Table B holds the same points as the rows below and some others, measured another way and shuffled. Each row below is followed by which row of B it is.
B (72 x 19):
[[-157 -196  -19   74  -97  201 -117 -152  303 -248   27   18  -33 -197
   102 -300   42   83 -148]
 [ 217  -35  -24 -326   22 -258  166   33 -212   40  205   12  166   85
   -36 -107  160    7  151]
 [ 108 -110   -3 -285  168  -36  119  -88  -70  -64   77   -6  -42   83
    78 -118  232  118  -28]
 [-185 -182  -18  137  -53  223 -144 -126  306 -225  -17   29  -96 -214
    88 -250   14   86 -184]
 [-168  -25  -72  331 -134   88 -185   78  143  -19   17  110  -20 -289
   -77  -60 -210  -71  -65]
 [-198 -100  -70  226  -62  188 -165  -72  260 -140    2  103  -50 -266
    36 -151 -125    2 -122]
 [ -98 -172  -27   70 -202   62 -101  -80  250 -220   94   32   88 -220
    39 -330   -7    9  -55]
 [ 214   78 -115   16  177 -445  101  201 -161   33  109  224  177 -127
  -102   61 -190 -169  120]
 [ 139  -50   37 -306 -174  -88  111   65 -278  147  216 -129   62  155
  -106 -111  281   82  130]
 [ -30  -66   67    2   29  201  -18  124 -239  220  -60 -193 -396  138
  -125   99  299  218 -167]
 [ 244   13  -41 -125   85 -368  144  186 -218   60  120   66  107    0
  -106   -9   31  -47   87]
 [-101  -82  -46  110 -233   48 -112   -2  129  -69  134   48  112 -204
   -37 -208  -76  -41   22]
 [ -16    4   23   99  315  157    0  157 -261  249 -171  -74 -508  114
  -101  283  172  203 -231]
 [ -36 -124  -69   36 -363 -124  -85  -45  238 -225  243  112  378 -295
    -7 -401 -134 -130  126]
 [-155    9   -6  243 -106  205 -145  144  -98  203  -18  -55 -243  -84
  -162  101    4   63  -93]
 [  66   52    2  -10   -8  -34   26  213 -354  301   58  -71 -169   91
  -200  167  118   56   26]
 [  78    3   12   22 -363 -176    2  263 -248  191  193  -87  113  -33
  -258  -87   67  -44  125]
 [ -45  -75  -39   45 -350  -44  -77   42   61  -40  203   23  215 -182
   -88 -247  -49  -71  102]
 [ 303   77  -93  -87    3 -571  150  259 -250   62  219  170  318  -92
  -165  -15 -136 -200  224]
 [ 251 -112  -76 -331  181 -372  182  -81   42 -244  173  155  277  -51
   116 -251   56  -41   92]
 [ 191  -72  -46 -292  112 -239  152  -40  -74  -88  157   79  153   17
    48 -150  110    5   90]
 [ 121   77  -74   41  204 -213   60  188 -214  152   31  126  -52  -40
  -111  158  -75  -50   22]
 [ 214 -132  -74 -308  258 -305  169 -129   87 -268  121  166  206  -54
   158 -245   57  -10   30]
 [ -71    3  -10  131 -203   74  -89  141 -128  168   81  -46  -79  -66
  -163   13   14   15   15]
 [  57    5  -72  -20  337  -72   47   20  -75   26  -28  134 -129  -35
    27  110  -16   31  -70]
 [  81   17  -96   -8  358 -140   55   20  -40  -21  -15  189  -57  -76
    42   90  -87  -20  -46]
 [  79  -88  -49   61 -471 -332  -34  151   82 -137  280   61  424 -270
  -144 -381 -126 -175  180]
 [ 127  -84   35 -198   83  -41   97   63 -203   73   44 -106 -147  130
   -44  -41  277  149  -60]
 [ 152  -87  -28 -198  258 -146  126  -24  -48  -95   27   57  -40   21
    75  -82  137   75  -57]
 [ 142 -125   17 -321  171  -58  144  -75  -97  -60   67  -53  -67  121
    71 -131  290  151  -41]
 [ -59    4  -34   92  409  187  -13   19  -95  116 -164   41 -426   16
    12  227   67  151 -220]
 [ -62   25  -46  299 -291  -95 -132  255  -57  121  105   48   64 -228
  -231  -30 -178 -116   50]
 [  26  -28  -91   -5  484    2   35  -74   48  -75  -95  179 -197  -74
   118   95  -34   53 -156]
 [  -7 -176  -44  -47 -348 -120  -55  -81  269 -284  238   70  365 -258
    34 -475  -49  -85   90]
 [ 182   38 -106  -31  223 -343   98  111  -98  -10   86  200  123 -106
   -35   22 -135 -109   67]
 [-186 -205  -35  107  -12  244 -138 -187  374 -288  -27   55  -77 -227
   153 -290   10   90 -199]
 [  30 -133   66 -259   -1  167   58  -47 -156   77   48 -183 -210  175
    -2  -92  389  232  -83]
 [-141   -5  -81  325 -224   14 -174  125  104   13   81  118   79 -304
  -120  -79 -248 -121    7]
 [ -86 -169  -32   49 -235   36  -94  -77  247 -225  124   38  144 -226
    39 -352  -18  -17  -30]
 [ 170   48 -102  -17  217 -319   82  124 -124   22   77  195   93  -96
   -48   66 -126  -99   64]
 [  34 -143  -56 -164  536   64   78 -225  169 -247 -105  138 -205  -23
   253  -68  113  152 -219]
 [ 158  -18   49 -189  -64 -112  108  193 -377  233  105 -156 -108  172
  -177   28  287  113   38]
 [ -60 -161  -48   16 -263  -41  -78  -77  260 -258  174   69  243 -244
    39 -397  -52  -56   31]
 [  80  -34  -61 -116  298  -61   79  -40  -48  -23   13  104  -79   -4
    63   18   52   57  -53]
 [ 134  -42    0 -244   27  -99  114   36 -218   97  132  -46   -6  102
   -50  -43  206   78   65]
 [ -32   68   38   84   27  160  -26  244 -413  423  -45 -156 -400  146
  -233  291  183  148  -83]
 [ -70   55  -25  207  482  203  -35  131 -203  247 -240   22 -577   47
   -54  392   55  175 -287]
 [ 251  -37  -69 -129  247 -403  153   98  -77 -107   72  154  121  -70
     5  -68  -18  -65   26]
 [-146 -150    7   13  -49  271  -98 -108  125  -68    2  -56 -162  -68
    51 -160  148  143 -144]
 [  66   70   11   -8   23  -19   32  239 -400  346   44  -92 -210  120
  -208  213  137   75   13]
 [ -91   -9  -53  229 -255   -7 -124  154   -5   71  107   37   58 -204
  -153  -64 -129  -79   30]
 [-235 -125  -15  154   50  375 -157 -120  187  -69  -87  -11 -288 -121
    72  -77   63  145 -235]
 [-270  -10  -73  463   -8  260 -239   82  151   45 -106   99 -252 -276
   -81   81 -215   -3 -200]
 [ 213 -116  -60 -313  208 -282  168  -96   39 -220  135  125  183  -18
   123 -220   92    5   45]
 [ 189   15  -63  -15  276 -307  112  169 -164   34    9  125  -42  -47
   -60   80  -31  -26  -25]
 [-155   13  -85  384 -205    9 -182  164   92   31   46  121   34 -313
  -142  -35 -267 -120  -14]
 [ 229   40  -99   -7  190 -441  114  186 -132  -12   92  198  153 -117
   -79   24 -141 -132   86]
 [  80   17  -96   13  360 -135   56   35  -45   -3  -29  191  -80  -84
    34  100  -87  -15  -58]
 [ 229   33   36 -167 -286 -298  112  319 -456  289  234 -142  104  124
  -291   -5  196  -17  200]
 [ -84 -129   36 -116  190  313  -11 -110  -45   36  -70 -111 -363  106
    66   -2  296  254 -206]
 [ 103 -117    0 -252  205  -25  108  -76  -58  -64   36  -15  -97   83
    82  -94  232  143  -72]
 [ 214  -33  -53 -112  246 -319  132   95 -101  -60   42  118   35  -36
    -4  -37   22  -16   -5]
 [  40  -34   33 -136 -248   20   24  113 -261  204  169 -143  -19   95
  -166  -55  216   78   87]
 [ 175   95   16  -70 -121 -219   94  337 -500  388  143  -93  -44  128
  -304  171  126   -9  142]
 [ 193 -135  -75 -298  301 -243  158 -161  114 -287   92  161  160  -53
   191 -228   68   15   -3]
 [ 130  -16  -65   17  387 -187   77   95  -75  -27  -65  131 -140  -51
    11   84  -18   26 -122]
 [-198   -3  -48  446  -59  157 -208  164   70   82  -83   60 -223 -243
  -131   69 -180   -5 -164]
 [ -67 -135  -60   26 -311  -21  -91  -74  231 -200  203   72  269 -250
    17 -359  -71  -71   60]
 [ 142  -36  -54  -31  348 -194   86   67  -55  -53  -44  121 -108  -43
    25   36   16   26 -100]
 [-137    1  -21  203 -191  143 -135  124  -71  170   52  -21 -107 -114
  -148   20  -35    7  -20]
 [ -84 -179  -30   26 -213   44  -88  -87  246 -227  119   27  120 -214
    44 -356   13   10  -40]
 [-148 -186  -29  136  -73  144 -128 -111  323 -264   -1   57  -29 -245
    92 -292  -24   48 -162]]
Rows of B count from 0, top down.

[  52 -132  -60 -380  -29  186  -69  -10   -5  -88  118 -392   97 -244
  125  -84   43  196  134  -49    8  -11    5  255   74 -100 -104]  49
[  81   84   86  194 -151   62  -61 -176  195   49  463  -11 -221  250
 -270  247  195  139 -191  -86   67  137 -142   57 -396  -30 -178]  52
[  71   70   59  238 -130   -1  -39 -158  141  110  344   34 -157  250
 -266  181  169   73 -185  -60   31  135  -87   -6 -295  -73 -115]  35
[-176  -31   -2  -48   42  -69  350  144  -59   52 -301  109  175  -67
   40 -150   85  -50  -35    6 -204 -198   -2 -181  -68   -3   91]  53
[  92  -25  -91  206  -46 -166  -93  -85  -91  300   -5  -12   91  137
 -163  -90   42  -64  -63   15  -45  136  116  -81  159 -272   72]  17
[ 185 -231 -215 -187  316   52 -635  -81 -211  164  179 -377  167 -162
    6 -113   54  218  327   81   88  116  274  143  234 -101  -45]  62
[ 149  -52  -60  254  312   13 -603 -174  -24  194  484   -1 -136  216
 -315  212  234  228   84   61  125  145  106  -52 -335  120 -143]  66
[  64   19  -43  336   56 -135 -171 -111  -39  284  160  108  -35  244
 -275   63  135    4  -89   21  -18  121   63 -143 -117 -103    6]  37
[  45   63    3  263 -150  -93   39 -111  -11  263  148   45  -46  199
 -231   33   53  -51 -183  -50  -57  120  -47  -45  -49 -222   -4]  6
[ -59  -59    4 -253  -41  132  142   41   21  -91   37 -187   67 -161
   78  -44   79  125   28  -57  -61  -92  -66  120  -93  -28  -73]  60
[-174   50  151 -168  -92  195  393   70  199 -226  126   14  -86  -54
    8  136  194  151 -117 -103  -96 -207 -251   36 -518  199 -162]  40
[ 112  -95 -200  479  431 -308 -552  -77 -297  510   -2  199  132  255
 -321  -69  121  -44  107  171  -27  137  338 -342   80  -73  139]  33
[-123  -54  -37 -122   20  -32  269  115  -71   38 -248  -14  188 -119
   79 -161   52  -16    8   -4 -162 -154   22  -88   20  -57   70]  20
[  38 -119  -61 -321  -12  145  -65   -6  -20  -40  100 -333  112 -209
  105  -85   39  166  119  -40    0  -11   12  211   75 -101  -84]  15
[-124    3   56 -292 -208  173  375   61    4  -64   -5 -192   54 -216
  101  -81  -29   68  -66 -126 -144 -147 -202  186  -33 -104  -59]  2
[-194    4   40 -104  -17   15  402  134  -17  -19 -199   67  110  -98
   49  -81   75    0  -66  -35 -197 -220  -98  -98 -160   27   27]  54
[  51   68   30  273 -107  -70  -11 -126   79  186  225   66  -98  246
 -255  113  140   17 -174  -44  -10  122  -48  -66 -206 -115  -48]  4
[ 148 -111  -39 -370  -83  260 -256 -121   76 -116  395 -494  -24 -182
   54   39   74  293  119  -82  118  104  -33  386  -10 -108 -217]  9
[-214   46  110 -120  -86  100  458  103   69  -95  -63   66   14  -74
   21    8   98   42 -124  -84 -173 -231 -207  -32 -318   82  -46]  65
[  83 -173 -151 -302   33   48 -146    1 -134   76  -63 -362  226 -235
  134 -220  -19   86  180    2  -25   34  148  163  322 -229   13]  8
[ 110    3  -56  281  -46 -158 -112 -119    4  258   97   45   17  242
 -226   13  132  -36 -100   11   -4  174   94 -123  -15 -200   29]  70
[-133  -62  -49 -100   34  -62  279  132 -105   82 -306    3  222 -116
   82 -204   34  -51   11    7 -187 -162   42 -113   77  -92  100]  10
[  81  -12  -72  228  -34 -148  -98  -86  -58  277   48   16   50  172
 -186  -33   73  -38  -74    6  -36  134   94  -96   56 -219   47]  31
[  66   42  -27  293 -105 -147  -20 -108  -19  289   95   66  -15  221
 -236    8   72  -62 -151  -19  -52  142   20  -89  -10 -227   23]  38
[  54  -21 -156  450   31 -399  -25  -28 -218  522 -297  204  216  251
 -225 -215   10 -248  -92   83 -142  135  245 -334  311 -357  250]  26
[-144  -10   37 -151  -86   48  379   97   42  -56 -139  -17   99 -101
   69  -75   88   26  -70  -52 -152 -178  -96  -24 -137  -13   -7]  21
[ 109 -239 -193 -311  287   95 -463   -6 -187   60   59 -378  214 -249
  105 -162   59  213  334   67   47   18  237  145  217  -60  -34]  41
[-201    3   26  -32   15  -43  418  143  -29   23 -264  143  133  -52
   30 -107   91  -46  -73  -20 -213 -225  -60 -177 -161   30   67]  39
